Below is a small trained network, with its code and all its weights. Each question gives an input and a class and asks what happens when units are switched off, that is, made to give their printed mean instead of their output.

import numpy as np


def w(rows, s, z=0):
    codes = np.array(rows[::2]) - 128.0
    scale = np.full(codes.shape[1], s)
    scale[-1] = z or s
    return codes * scale


def f(y):
    return np.maximum(y, 0)


def log_softmax(a):
    a = a - a.max(-1, keepdims=True)
    return a - np.log(np.exp(a).sum(-1, keepdims=True))


def net(x, mask):
    res = np.array(x, float).reshape(1, 4) / 4 @ E
    y = f(res @ A[0][:, :-1].T + A[0][:, -1])
    res = res + np.where(mask, y, B[0][:, -1]) @ B[0][:, :-1]
    return log_softmax(res[-1] @ U[:, :-1].T + U[:, -1])


A, B = {}, {}
E = w([
[197,137,144,241,2,87,185,132],'x0',
[168,68,40,178,184,202,83,81],'x1',
[146,189,129,161,138,111,108,192],'x2',
[36,61,89,175,211,139,206,196],'x3',
],0.011)
A[0] = w([
[58,88,103,184,166,122,210,180,221],'neuron 1',
[127,122,171,99,59,67,206,169,160],'neuron 2',
[71,165,197,6,163,100,142,153,253],'neuron 3',
[203,98,77,192,108,147,155,106,116],'neuron 4',
[167,106,129,80,158,152,113,132,105],'neuron 5',
[122,125,89,115,183,147,57,109,220],'neuron 6',
[89,114,91,121,180,142,158,164,80],'neuron 7',
],0.015,0.0032)
B[0] = w([
[7,66,137,182,184,98,177,162,249],'neuron 1',
[73,183,184,166,89,167,133,45,220],'neuron 2',
[158,81,107,92,54,68,154,239,245],'neuron 3',
[135,102,127,80,65,91,153,213,215],'neuron 4',
[114,134,107,105,153,162,92,110,173],'neuron 5',
[194,152,56,113,175,137,102,113,221],'neuron 6',
[152,112,163,138,188,156,208,94,204],'neuron 7',
],0.017,0.019)
U = w([
[225,84,91,108,7,91,73,176,243],'0',
[107,61,90,131,113,76,175,198,193],'1',
[161,189,2,75,164,157,11,122,91],'2',
[175,77,74,170,235,180,163,112,37],'3',
[190,189,213,126,68,159,158,53,79],'4',
[25,135,151,180,121,133,126,90,2],'5',
],0.0094,0.0028)

Each question gives the input, the list of numbers given to net, and the class t.
The units are the neurons (one row each of A and B). Each row of codes is followed by its name. A weight is (code - 128) times the scale printed after its matrix; where a second scale follows, it is the last column's (A, B and U).
mask holds one flag per neuron, in row order. A switched-off neuron (its flag False) gives its mean, the last column of its row in B, instead of its output. The means were averaged over made-up inputs and are rounded, as every weight is.
A unit's drop is (log p(t) with every unit on - log p(t) with that unit switched off) / (log p(t) with every unit on - log p(t) with every unit switched off).
The circuit of an input: a set's keep is (log p(t) with only the set's units on - log p(t) with every unit switched off) / (log p(t) with every unit on - log p(t) with every unit switched off). Starting from all 7 units, units are removed one at a time, each time the one whose removal leaves the highest keep (on an exact tie, the one counted first), for as long as the keep stays at least 0.8.
units of the circuit, in order: the units of the circuit, biggest drop first
unit that matters most: the unit with the biggest drop
k most important neurons: the k neurons with the biggest drops, biggest first
drop of u: that unit's drop, to one decimal
input [3,-7,5,5], class 5: units of the circuit, in order -> (neuron 2)
input [1,0,-1,-1], class 4: units of the circuit, in order -> (neuron 3; neuron 1)
input [0,5,6,0], class 2: 2 most important neurons -> (neuron 3; neuron 1)
input [6,1,-3,-3], class 0: 2 most important neurons -> (neuron 4; neuron 1)
input [4,-8,2,-7], class 4: 2 most important neurons -> (neuron 2; neuron 1)
input [-1,-7,-2,-5], class 0: 2 most important neurons -> (neuron 3; neuron 1)
input [1,-8,-5,-1], class 4: 3 most important neurons -> (neuron 2; neuron 1; neuron 4)
input [-6,1,2,-1], class 2: 3 most important neurons -> (neuron 6; neuron 1; neuron 4)
input [-7,1,6,8], class 3: 2 most important neurons -> (neuron 7; neuron 6)
input [-7,-3,4,-2], class 0: 2 most important neurons -> (neuron 3; neuron 1)
input [0,7,-7,3], class 3: 3 most important neurons -> (neuron 3; neuron 6; neuron 7)
input [-7,-6,8,0], class 0: 2 most important neurons -> (neuron 1; neuron 3)
input [0,6,0,-4], class 2: 2 most important neurons -> (neuron 3; neuron 6)
input [-1,5,8,2], class 3: unit that matters most -> neuron 3
input [0,7,2,-8], class 2: 3 most important neurons -> (neuron 3; neuron 6; neuron 5)
input [7,0,5,4], class 5: 2 most important neurons -> (neuron 3; neuron 2)
input [3,-2,-5,1], class 5: drop of neuron 3 -> 0.1
input [3,-2,7,0], class 4: drop of neuron 1 -> 0.6
input [-2,6,-4,4], class 3: drop of neuron 4 -> 0.0
input [8,-4,-2,-8], class 4: units of the circuit, in order -> (neuron 2)
